[[109 128 121 136 138 129 125 131 141 139 132 124]
 [136 138 129 125 128 141 139 132 124 123 126 132]
 [121 136 138 129 125 131 141 139 132 124 123 128]
 [125 131 141 139 132 128 123 126 132 128 142 138]
 [134 109 107 121 136 138 129 125 131 141 139 132]
 [129 125 131 141 139 132 124 123 126 132 139 142]]
->
[[136 138 129 125 128 141 139 132 124 123 126 132]
 [134 109 107 121 136 138 129 125 131 141 139 132]
 [129 125 131 141 139 132 124 123 126 132 139 142]
 [125 131 141 139 132 128 123 126 132 128 142 138]
 [121 136 138 129 125 131 141 139 132 124 123 128]
 [109 128 121 136 138 129 125 131 141 139 132 124]]

[[142 146]
 [148 158]
 [122 143]
 [129 140]
 [147 132]
 [153 148]]
->
[[153 148]
 [148 158]
 [147 132]
 [142 146]
 [129 140]
 [122 143]]

[[120 138 125 129 135 130 124 127 132]
 [149 115 150 125 119 135 140 139 140]
 [132 117 132 108 137 119 123 147 130]
 [125 123 121 113 134 118 132 136 134]
 [123 135 131 147 128 128 117 121 116]]
->
[[149 115 150 125 119 135 140 139 140]
 [132 117 132 108 137 119 123 147 130]
 [125 123 121 113 134 118 132 136 134]
 [123 135 131 147 128 128 117 121 116]
 [120 138 125 129 135 130 124 127 132]]

[[127 144 129 141 138]
 [109 137 129 117 107]
 [125 121 133 137 155]
 [135 123 146 115 122]
 [132 136 150 127 115]
 [154 109 117 131 132]
 [151 146 131 136 118]
 [146 142 133 138 129]]
->
[[154 109 117 131 132]
 [151 146 131 136 118]
 [146 142 133 138 129]
 [135 123 146 115 122]
 [132 136 150 127 115]
 [127 144 129 141 138]
 [125 121 133 137 155]
 [109 137 129 117 107]]

[[134 124 139 119]
 [151 140 128 116]
 [142 131 134 117]
 [137 126 137 118]
 [148 146 119 122]]
->
[[151 140 128 116]
 [148 146 119 122]
 [142 131 134 117]
 [137 126 137 118]
 [134 124 139 119]]

[[125 107 127 144 125 125]
 [118 151 130 124 122 139]
 [137 131 132 116 133 127]
 [134 117 127 124 132 116]]
->
[[137 131 132 116 133 127]
 [134 117 127 124 132 116]
 [125 107 127 144 125 125]
 [118 151 130 124 122 139]]

[[115 131 106 108 128 123 128 135 108 141 138]
 [130 121 135 127 131 133 120 126 126 125 115]
 [141 128 138 140 116 119 118 112 118 125 117]
 [118 132 105 113 131 130 135 135 111 140 138]]
->
[[141 128 138 140 116 119 118 112 118 125 117]
 [130 121 135 127 131 133 120 126 126 125 115]
 [118 132 105 113 131 130 135 135 111 140 138]
 [115 131 106 108 128 123 128 135 108 141 138]]
---
[[125 111 107]
 [126 109 118]
 [123 132 114]
 [122 131 108]
 [130 122 113]
 [109 127 111]
 [127 112 126]
 [124 125 111]
 [130 134 111]
 [123 138 116]
 [125 125 115]
 [133 130 113]]
->
[[133 130 113]
 [125 125 115]
 [123 138 116]
 [130 134 111]
 [124 125 111]
 [127 112 126]
 [109 127 111]
 [130 122 113]
 [122 131 108]
 [123 132 114]
 [126 109 118]
 [125 111 107]]

[[134 109 125 116]
 [135 133 132 103]
 [128 123 127 130]
 [124 126 123 141]
 [121 131 131 108]
 [132 120 139 153]
 [132 129 135 120]
 [130 119 141 122]]
->
[[130 119 141 122]
 [132 129 135 120]
 [132 120 139 153]
 [121 131 131 108]
 [124 126 123 141]
 [128 123 127 130]
 [135 133 132 103]
 [134 109 125 116]]

[[126 128 122 128 111 129 125 157 127]
 [127 128 123 128 117 129 124 153 127]
 [129 128 130 128 132 129 125 121 128]
 [126 128 122 127 121 129 123 150 127]
 [130 128 130 129 135 129 124 122 128]
 [127 128 129 128 138 129 125 142 127]]
->
[[127 128 129 128 138 129 125 142 127]
 [130 128 130 129 135 129 124 122 128]
 [126 128 122 127 121 129 123 150 127]
 [129 128 130 128 132 129 125 121 128]
 [127 128 123 128 117 129 124 153 127]
 [126 128 122 128 111 129 125 157 127]]

[[126 135 119 126 124 130 131 130 132 131 131 140 121]
 [126 131 134 129 128 127 125 129 127 133 128 123 129]
 [130 132 121 122 135 130 135 122 127 125 126 136 124]
 [136 127 134 118 156 127 135 110 116 120 117 119 134]
 [131 135 127 120 142 129 134 119 123 128 123 130 126]
 [127 129 133 129 128 127 125 129 127 132 127 123 129]]
->
[[127 129 133 129 128 127 125 129 127 132 127 123 129]
 [131 135 127 120 142 129 134 119 123 128 123 130 126]
 [136 127 134 118 156 127 135 110 116 120 117 119 134]
 [130 132 121 122 135 130 135 122 127 125 126 136 124]
 [126 131 134 129 128 127 125 129 127 133 128 123 129]
 [126 135 119 126 124 130 131 130 132 131 131 140 121]]

[[144 140 144 125 139 133 129 126 112 143 113 124]
 [124 138 139 119 133 137 141 128 135 125 118 126]
 [102 130 135 112 115 141 141 129 139 104 127 121]
 [103 126 131 111 113 138 141 122 135 100 128 119]
 [139 132 142 124 132 134 132 132 122 129 120 117]
 [106 129 131 113 129 140 136 125 130 112 124 120]
 [139 141 146 124 130 140 138 137 137 137 123 116]
 [115 125 135 116 120 137 125 124 113 118 128 111]]
->
[[115 125 135 116 120 137 125 124 113 118 128 111]
 [139 141 146 124 130 140 138 137 137 137 123 116]
 [106 129 131 113 129 140 136 125 130 112 124 120]
 [139 132 142 124 132 134 132 132 122 129 120 117]
 [103 126 131 111 113 138 141 122 135 100 128 119]
 [102 130 135 112 115 141 141 129 139 104 127 121]
 [124 138 139 119 133 137 141 128 135 125 118 126]
 [144 140 144 125 139 133 129 126 112 143 113 124]]

[[149 148 149 121 119 150 149 131 149 148 149 123 149 150 148]
 [115 114 115 136 138 115 116 134 114 115 115 135 116 116 113]
 [140 139 140 133 131 140 140 139 142 140 138 133 138 140 140]
 [134 136 135 133 134 137 134 142 138 136 135 134 135 136 135]
 [146 147 148 134 129 147 146 142 150 148 147 133 146 149 146]
 [124 126 124 139 137 127 124 142 127 126 124 139 124 125 124]]
->
[[124 126 124 139 137 127 124 142 127 126 124 139 124 125 124]
 [146 147 148 134 129 147 146 142 150 148 147 133 146 149 146]
 [134 136 135 133 134 137 134 142 138 136 135 134 135 136 135]
 [140 139 140 133 131 140 140 139 142 140 138 133 138 140 140]
 [115 114 115 136 138 115 116 134 114 115 115 135 116 116 113]
 [149 148 149 121 119 150 149 131 149 148 149 123 149 150 148]]

[[126 120]
 [140 103]]
->
[[140 103]
 [126 120]]

[[114 136 117 122 144 128 120 137 156 130 127]
 [123 123 136 148 151 136 144 127 110 132 125]]
->
[[123 123 136 148 151 136 144 127 110 132 125]
 [114 136 117 122 144 128 120 137 156 130 127]]
